Two labels a row
[ 13 -11   7   2  19  -1   6  -1   2   2 -14   8 -12   8   4  -8  -7  23
   7  -6   0   0  14  24 -11  -2   5   3]	<46> + (18)
[ -1   2   5 -11  14  -3  -4  -2  -2   1  -7  -1 -12   2  12  -4 -10   2
   2  -5   5  -1   9   6  -1   2   2   4]	<46> + (25)
[ -6   4   7 -11   4  -6  -4  -3  -2   6  -3  -2 -13  -1  15  -3  -8   0
   5  -6   0   0  13   7  -1   2   1  -1]	<46> + (25)
[ -1  10   8 -11  16   3   1  -4  -3  -3  -1  -4 -24   2  16  -4 -10   3
   5 -12   4   1  14   0  -4   1  -2  -1]	<46> + (25)
[ -3   7  11 -17  27  -4   6  -3  -4  -7 -11   0 -20   1  20  -9 -15  -1
   9 -16   2   5  18  10  -7  -2   0   0]	<46> + (25)
[ -5   2   2  -3  22  -2  -2  -4  -4   4  -5  -4 -23   1  19  -1 -11  17
   1  -3   7   1  14   1   4   3   4   1]	<46> + (25)
[ -4   8   9 -13  12  -2   4  -5   0  -2  -4   1 -13   0  15  -3  -5  -3
   6 -15  -1   1  14   7  -4   4  -1  -4]	<45> + (25)
[  0  -3  12 -11  27  -2   0  -7  -2   1 -12   3 -13   2  19  -7 -10   5
  10 -10  -1  -2  20  16  -4  -1   0   2]	<46> + (25)
[  6  -4  10  -7  27   3   4  -6  -1   3 -13   7 -10   3  15  -4  -8  -5
   0 -15   2   2  15  19  -9  -5   1  -3]	<46> + (25)
[  7 -11   9   3  19  -8  -6  -5   1   7 -10   2 -13   5  12  -6  -4  32
  17  -5  -2  -3  20  35 -12   0   1   2]	<46> + (18)
[ 10   6  15 -14  22   6   5  -3  -1  -6  -8   4 -18   3  18  -8 -10 -11
   4 -20   3   2  16  10  -9  -6  -1  -4]	<46> + (25)
[  3 -10  14  -1  25  -7   5 -10   0   0 -15   7 -15  10  14  -5  -9  27
  21  -6  -7  -3  28  34 -12  -1  -3   3]	<46> + (18)
[  2  -3  11 -11  39   2  -6  -8  -3   7 -14   5 -22   4  26  -4 -18   3
   7 -11   2  -3  25  15  -6  -2   1   1]	<46> + (25)
[ -3   7   7  -9  20   0  -2  -3  -3  -6  -5  -6 -17   0  14  -5  -9   7
   6  -8   6   4  12   0  -3   1   1   2]	<46> + (25)
[ -6  -9   5  -8   7 -14   8  -4  -2  -7 -12   6   3  -1   7  -7  -2  18
  15   2  -9  -3  16  18  -3   4  -3   6]	<46> + (18)
[ -1   3   1 -10  25   0 -12  -1  -2  -2  -7  -4 -13  -5  19  -6 -13  -1
   3  -5   7   4  10  -5  -2  -1   4   1]	<44> + (25)
[ -7   3   6 -10  25  -7   8  -7  -3  -3 -13   1 -16   2  13  -6  -6  13
   9 -12   3   2  15  17  -5   1   0  -1]	<46> + (25)
[ -5   0  13 -12  31  -4  -1 -15  -2   4 -14   6 -14   6  17   1 -14   4
  15  -4  -5  -4  22  12  -6   3  -3   5]	<45> + (25)
[ -9  10   9 -13  17  -3   8  -3   0 -12  -6  -4 -11   2  10  -4  -5   2
  15 -13  -4   1  12  10 -10   0  -3  -1]	<44> + (25)
[ -8 -11   2   3   8 -18  -2  -6  -2   9 -12   2 -11   6   8  -2  -4  39
  16   4  -2  -2  17  25  -3   7   3   5]	<45> + (18)
[ -5   8   8 -14  20  -1  -1  -4  -2  -3  -7  -1 -22   0  21  -7 -11   1
   6 -13   2   3  17   5  -3   1   0  -1]	<46> + (25)
[ -4   3   4  -5  29  -4  -3  -4  -4   6 -10  -1 -16  -1  21  -4 -10  11
   2  -8   6   2  14  13  -1   2   4   0]	<46> + (25)
[ -2  -5  12 -10  37  -2   0 -13  -4   7 -15   9 -16   4  29  -2 -15   8
  10 -10  -4  -3  28  20  -5  -1  -3   2]	<46> + (25)
[ -9 -12  -1  -3  27  -5  -2  -9  -2   9 -13   8   1   0  16  -1  -7   5
   2  -2  -1  -2  13  12   3   1   2   0]	<46> + (25)
[-10   3   1 -19  20  -7   4  -5  -6  -6 -12   1  -2  -2  12  -6 -11  -5
   7  -5   2   3  10   2  -6   1   1   4]	<44> + (25)
[  6  -4  11   2  11  -3   2  -1   1  -1  -6  -2 -15   6   6 -12  -3  22
  10  -7   0   1  12  23 -11  -2   0   0]	<46> + (18)
[ -3   7   5  -5  24   2  -2  -4  -4   2  -5  -7 -26   4  17  -3 -11  12
   5  -8   8   4  13   2  -4   0   2   2]	<46> + (25)
[-18   7  10 -25  28  -9  -2 -12  -4 -10 -12   0   2  -4  16  -1 -13  -7
  23  -5 -11   1  19   2  -5   2  -5   6]	<44> + (25)
[ -7   1   2  -6   5  -7  -5  -3  -2  10  -3  -1 -16  -1  17  -1  -6  10
   2  -4   2  -1  11   5   3   4   4  -2]	<46> + (25)
[  1 -14   7   2   6 -10   2  -3   0   7 -10   4 -11   6   9  -4  -2  30
  12   1  -5  -4  18  26  -4   5  -1   3]	<46> + (18)
[  0  -2   2 -10  24   0  -4  -2  -3   3 -13   3 -11   0  14  -6 -13  -4
  -2  -7   9   3  10   4  -1  -2   4   1]	<46> + (25)
[ -5  -5   5  -7  29  -4   1  -9  -3   5 -13   5  -9   8  16  -1 -10   7
   8  -5  -1  -3  18  11  -2   1   0   4]	<46> + (25)
[  1   6   8 -11  27   3  -3  -5  -2  -3  -8   0 -20   1  20  -6 -11  -2
   6 -15   2   4  17   7  -7  -4   0  -1]	<46> + (25)
[ -9  -6   0  -3  25  -7 -11  -7  -3  12 -10   5  -7  -1  21   2  -8  13
   6   2  -1  -4  16  10   5   2   0  -1]	<46> + (25)
[  2   0   3  -6  21  -5   0   0  -1  -2  -9   1 -16  -3  18  -9 -10   4
   1 -12   7   4  12  10  -3  -1   3  -2]	<46> + (25)
[ -2  -2   5  -5  28  -3   2  -8  -4   7 -15   6 -14   4  18  -4  -9   4
   1 -11   5   2  15  18  -4  -1   4   2]	<46> + (25)
[  0  -1   7  -5  24   0  -4  -4  -2   4  -7  -2 -20   2  18  -5  -7   8
   5  -8   4   1  18  10  -4   0   1   0]	<46> + (25)
[ -9   7   5 -10  19  -1 -11  -5  -3   8  -4  -5 -16  -2  20  -2 -10  -3
   4  -7   3   0  10  11  -2   2   4   1]	<46> + (25)
[  3   7  11  -8  14   5  -6  -3  -1   6  -2  -1 -21   2  16   0 -12  -7
   3 -13   3  -1  12   7  -7  -1   1  -2]	<40> + (25)
[ -3 -10   7  -2  13 -13   0  -4  -1  -2 -14   0  -2   4   6  -7  -1  31
  22   0  -7  -2  17  28  -9   2  -1   4]	<46> + (18)
[ -2  -5   2  -7  31  -4   1  -6  -3  -3 -15   5  -6   2  12  -4 -11   9
   5  -3   2   2  13   8  -4  -8   1   5]	<46> + (25)
[ -1   4  13  -8  24   0  -4  -8  -1   4  -5  -1 -23   5  23  -3  -8   2
   9 -15   1   0  19  16  -7  -1  -1  -2]	<46> + (25)
[  8 -12   6   9  10  -5   3  -1   0   4  -9   5 -16   9   9  -7  -1  35
  10  -1   2  -3  17  27  -5   0   1   2]	<46> + (18)
[  4  11  23 -12  26   4   0  -8   0   2  -3  -4 -39  10  23  -5 -14   7
  15 -22   3   1  26  19 -15  -2   0  -2]	<46> + (25)
[ -9  -1   4  -6  25  -7   1 -10  -4   0  -9   0 -16   2  21  -1  -7  19
  12  -3  -3  -1  21  10   2   4  -1   2]	<46> + (25)
[  1   2  13   2   9  -5  -8  -3  -1   9  -4  -9 -31   8  12  -5  -6  28
  19  -9   1  -1  16  29 -12   3   3   1]	<46> + (18)
[  2 -10   8   6  18  -7  -3  -6  -1  -1 -10   2  -4   4   7  -4   0  28
  19  -2  -7  -3  17  26  -8   1  -2   0]	<46> + (18)
[  4 -16   5   4  10 -11  -6  -3   0   8 -10   5  -8   1  12  -6  -1  33
  16   1  -6  -4  18  32  -5   0   0   2]	<46> + (18)
